Here is a tiny trained network, its code and every weight. The questions are about switching its units off for an input and a class, where a switched-off unit gives its printed mean instead of its output.

import numpy as np


def w(rows, s, z=0):
    codes = np.array(rows[::2]) - 128.0
    scale = np.full(codes.shape[1], s)
    scale[-1] = z or s
    return codes * scale


def f(y):
    return np.maximum(y, 0)


def log_softmax(a):
    a = a - a.max(-1, keepdims=True)
    return a - np.log(np.exp(a).sum(-1, keepdims=True))


def net(x, mask):
    res = np.array(x, float).reshape(1, 8) / 4 @ E
    y = f(res @ A[0][:, :-1].T + A[0][:, -1])
    res = res + np.where(mask, y, B[0][:, -1]) @ B[0][:, :-1]
    return log_softmax(res[-1] @ U[:, :-1].T + U[:, -1])


A, B = {}, {}
E = w([
[141,51,133,154,165],'x0',
[86,132,172,191,157],'x1',
[128,71,90,165,156],'x2',
[56,66,244,130,142],'x3',
[107,91,43,113,113],'x4',
[117,115,178,37,137],'x5',
[1,148,149,169,29],'x6',
[136,175,143,66,65],'x7',
],0.0085)
A[0] = w([
[133,123,98,148,201,220],'neuron 1',
[146,111,89,239,8,232],'neuron 2',
[168,161,159,117,103,114],'neuron 3',
[127,200,81,88,109,252],'neuron 4',
[144,193,171,65,161,204],'neuron 5',
[44,121,130,127,36,147],'neuron 6',
],0.012,0.003)
B[0] = w([
[142,101,98,134,209,198],'neuron 1',
[17,196,57,139,75,231],'neuron 2',
[18,206,186,136,2,165],'neuron 3',
[153,211,70,73,98,209],'neuron 4',
[131,53,151,29,171,207],'neuron 5',
[136,86,142,197,57,246],'neuron 6',
],0.0086,0.011)
U = w([
[129,58,205,189,141,182],'0',
[178,177,110,134,101,164],'1',
[177,77,125,175,55,5],'2',
[220,39,96,125,159,248],'3',
[71,197,83,251,122,123],'4',
],0.013,0.0028)

Each question gives the input, the list of numbers given to net, and the class t.
The units are the neurons (one row each of A and B). Each row of codes is followed by its name. A weight is (code - 128) times the scale printed after its matrix; where a second scale follows, it is the last column's (A, B and U).
mask holds one flag per neuron, in row order. A switched-off neuron (its flag False) gives its mean, the last column of its row in B, instead of its output. The means were averaged over made-up inputs and are rounded, as every weight is.
A unit's drop is (log p(t) with every unit on - log p(t) with that unit switched off) / (log p(t) with every unit on - log p(t) with every unit switched off).
The circuit of an input: a set's keep is (log p(t) with only the set's units on - log p(t) with every unit switched off) / (log p(t) with every unit on - log p(t) with every unit switched off). Starting from all 6 units, units are removed one at a time, each time the one whose removal leaves the highest keep (on an exact tie, the one counted first), for as long as the keep stays at least 0.8.
circuit, biggest first: the units of the circuit, biggest drop first
most important unit: the unit with the biggest drop
k most important neurons: the k neurons with the biggest drops, biggest first
drop when u is switched off: that unit's drop, to one decimal
input [4,4,0,1,-5,-3,-3,4], class 0: 2 most important neurons => neuron 4; neuron 2
input [2,7,-7,-2,-8,8,1,4], class 0: circuit, biggest first => neuron 5
input [1,2,-8,3,-3,2,2,6], class 0: 2 most important neurons => neuron 5; neuron 2
input [-5,3,8,2,-4,-5,-5,-4], class 3: circuit, biggest first => neuron 2; neuron 1
input [-8,4,1,-2,-5,7,-6,0], class 3: 2 most important neurons => neuron 5; neuron 2
input [-2,-5,3,-7,2,-7,-1,8], class 4: 3 most important neurons => neuron 2; neuron 5; neuron 3
input [-1,0,-4,7,2,-1,-1,4], class 0: circuit, biggest first => neuron 4; neuron 2
input [7,6,-5,-4,0,5,0,-2], class 3: circuit, biggest first => neuron 2; neuron 3
input [-5,5,7,-4,8,8,-1,-2], class 3: 3 most important neurons => neuron 2; neuron 3; neuron 1
input [-7,-3,-6,3,8,1,5,7], class 2: 2 most important neurons => neuron 6; neuron 5
input [-1,7,-6,3,1,7,7,6], class 2: 2 most important neurons => neuron 6; neuron 1
input [-7,4,0,7,2,4,-6,-7], class 3: 4 most important neurons => neuron 3; neuron 6; neuron 2; neuron 1
input [-5,7,-5,-7,-2,5,-6,-7], class 3: 3 most important neurons => neuron 5; neuron 2; neuron 1
input [7,4,-8,-4,-4,2,-7,5], class 3: most important unit => neuron 5
input [-4,3,-7,4,7,6,5,0], class 2: circuit, biggest first => neuron 6; neuron 2
input [-7,5,5,5,0,-2,-2,-4], class 0: 2 most important neurons => neuron 2; neuron 4
input [-8,2,-6,2,-3,4,2,-8], class 0: 2 most important neurons => neuron 2; neuron 5
input [0,1,0,-5,-2,4,-1,-6], class 3: drop when neuron 3 is switched off => 0.1
input [-8,-4,3,8,-2,3,-3,4], class 0: drop when neuron 2 is switched off => 0.2
input [-8,-3,-6,8,-8,0,6,5], class 2: drop when neuron 3 is switched off => 0.1
input [2,4,-3,0,3,1,-2,3], class 3: most important unit => neuron 2
